Below are the code and all the weights of a small trained network. Each question names an input and a class and asks about switching units off, where a switched-off unit gives its printed mean instead of its output.

import numpy as np


def w(rows, s, z=0):
    codes = np.array(rows[::2]) - 128.0
    scale = np.full(codes.shape[1], s)
    scale[-1] = z or s
    return codes * scale


def f(y):
    return y / 2 * (1 + np.tanh(0.7978845608 * (y + 0.044715 * y**3)))


def log_softmax(a):
    a = a - a.max(-1, keepdims=True)
    return a - np.log(np.exp(a).sum(-1, keepdims=True))


def net(x, mask):
    res = np.array(x, float).reshape(1, 8) / 4 @ E
    y = f(res @ A[0][:, :-1].T + A[0][:, -1])
    res = res + np.where(mask, y, B[0][:, -1]) @ B[0][:, :-1]
    return log_softmax(res[-1] @ U[:, :-1].T + U[:, -1])


A, B = {}, {}
E = w([
[138,121,125,133,133,126,125,132,127,124,121,133],'x0',
[111,232,140,246,94,74,151,114,110,127,84,23],'x1',
[170,55,214,77,204,86,5,97,98,132,43,30],'x2',
[128,125,127,132,134,126,133,121,132,133,133,124],'x3',
[126,130,134,128,131,124,126,124,134,136,130,128],'x4',
[154,131,131,92,227,120,236,103,2,130,25,144],'x5',
[131,119,125,132,118,124,126,134,124,130,125,129],'x6',
[125,126,120,141,139,136,118,109,129,142,125,137],'x7',
],0.0082)
A[0] = w([
[103,202,119,254,151,120,160,80,106,148,107,84,75],'neuron 0',
[117,92,120,48,128,154,148,114,133,147,163,137,11],'neuron 1',
[143,64,103,80,196,168,131,98,129,148,149,237,74],'neuron 2',
[92,109,116,69,155,172,109,126,128,125,146,192,40],'neuron 3',
[101,186,67,177,80,157,241,153,132,126,179,214,3],'neuron 4',
[145,142,119,94,208,128,246,107,21,130,51,161,30],'neuron 5',
],0.0069,0.0043)
B[0] = w([
[185,131,114,64,21,85,176,235,90,72,81,115,201],'neuron 0',
[85,163,127,81,85,79,144,166,138,92,101,58,149],'neuron 1',
[167,175,104,93,43,67,176,177,82,87,87,71,221],'neuron 2',
[192,175,156,101,74,74,164,176,112,107,113,121,169],'neuron 3',
[129,70,234,80,254,97,40,48,115,171,85,16,240],'neuron 4',
[48,195,121,158,86,155,25,107,235,157,220,179,254],'neuron 5',
],0.0075,0.008)
U = w([
[164,144,131,101,49,86,189,181,79,98,95,121,107],'0',
[137,90,195,104,254,105,75,56,76,141,73,89,86],'1',
[130,112,118,161,135,145,171,120,104,124,137,160,248],'2',
[71,172,120,176,61,147,68,116,223,136,223,173,64],'3',
],0.0085,0.017)

Each question gives the input, the list of numbers given to net, and the class t.
The units are the neurons (one row each of A and B). Each row of codes is followed by its name. A weight is (code - 128) times the scale printed after its matrix; where a second scale follows, it is the last column's (A, B and U).
mask holds one flag per neuron, in row order. A switched-off neuron (its flag False) gives its mean, the last column of its row in B, instead of its output. The means were averaged over made-up inputs and are rounded, as every weight is.
A unit's drop is (log p(t) with every unit on - log p(t) with that unit switched off) / (log p(t) with every unit on - log p(t) with every unit switched off).
The circuit of an input: a set's keep is (log p(t) with only the set's units on - log p(t) with every unit switched off) / (log p(t) with every unit on - log p(t) with every unit switched off). Starting from all 6 units, units are removed one at a time, each time the one whose removal leaves the highest keep (on an exact tie, the one counted first), for as long as the keep stays at least 0.8.
circuit, biggest first: the units of the circuit, biggest drop first
most important unit: the unit with the biggest drop
top k neurons: the k neurons with the biggest drops, biggest first
drop when u is switched off: that unit's drop, to one decimal
input [1,-6,-8,6,2,-8,-3,-6], class 1: top 2 neurons => [neuron 4; neuron 5]
input [-2,2,4,-3,6,-7,-6,-8], class 2: circuit, biggest first => [neuron 5]
input [-6,-3,4,6,0,6,-7,6], class 2: top 3 neurons => [neuron 4; neuron 2; neuron 5]
input [2,-7,-8,3,-1,-3,7,5], class 1: top 2 neurons => [neuron 4; neuron 0]
input [3,-4,3,0,5,0,3,-1], class 0: top 2 neurons => [neuron 4; neuron 5]
input [-4,2,-3,7,-1,-1,7,-3], class 1: top 4 neurons => [neuron 4; neuron 5; neuron 2; neuron 3]
input [0,-1,-1,-1,-1,3,5,-2], class 3: circuit, biggest first => [neuron 5; neuron 4; neuron 0]
input [-4,4,3,5,4,-5,5,-5], class 2: circuit, biggest first => [neuron 5; neuron 4; neuron 2]
input [-5,8,7,6,1,5,5,2], class 0: top 2 neurons => [neuron 0; neuron 4]
input [-3,3,-2,-7,-1,4,8,1], class 3: top 2 neurons => [neuron 5; neuron 2]
input [5,-6,6,0,6,-3,0,4], class 0: top 2 neurons => [neuron 4; neuron 2]
input [-3,7,-8,-2,1,8,4,2], class 1: top 2 neurons => [neuron 4; neuron 2]
input [1,-8,-1,-2,-7,7,-5,-8], class 0: top 2 neurons => [neuron 2; neuron 3]
input [2,2,-4,-1,-5,-3,1,-4], class 1: top 2 neurons => [neuron 4; neuron 5]
input [-7,3,5,0,-8,-6,5,8], class 2: circuit, biggest first => [neuron 5; neuron 4]
input [7,-8,-3,0,5,0,8,1], class 0: most important unit => neuron 2
input [-7,-8,1,-3,-8,8,7,2], class 0: top 2 neurons => [neuron 2; neuron 3]
input [-5,-7,-8,7,6,-1,-1,-5], class 1: drop when neuron 4 is switched off => 1.3
input [6,-3,6,-6,-5,-4,0,8], class 2: drop when neuron 2 is switched off => -0.1
input [2,-6,-5,-4,5,1,-4,4], class 0: most important unit => neuron 2
input [0,2,4,3,3,-6,3,-6], class 2: drop when neuron 5 is switched off => 2.3
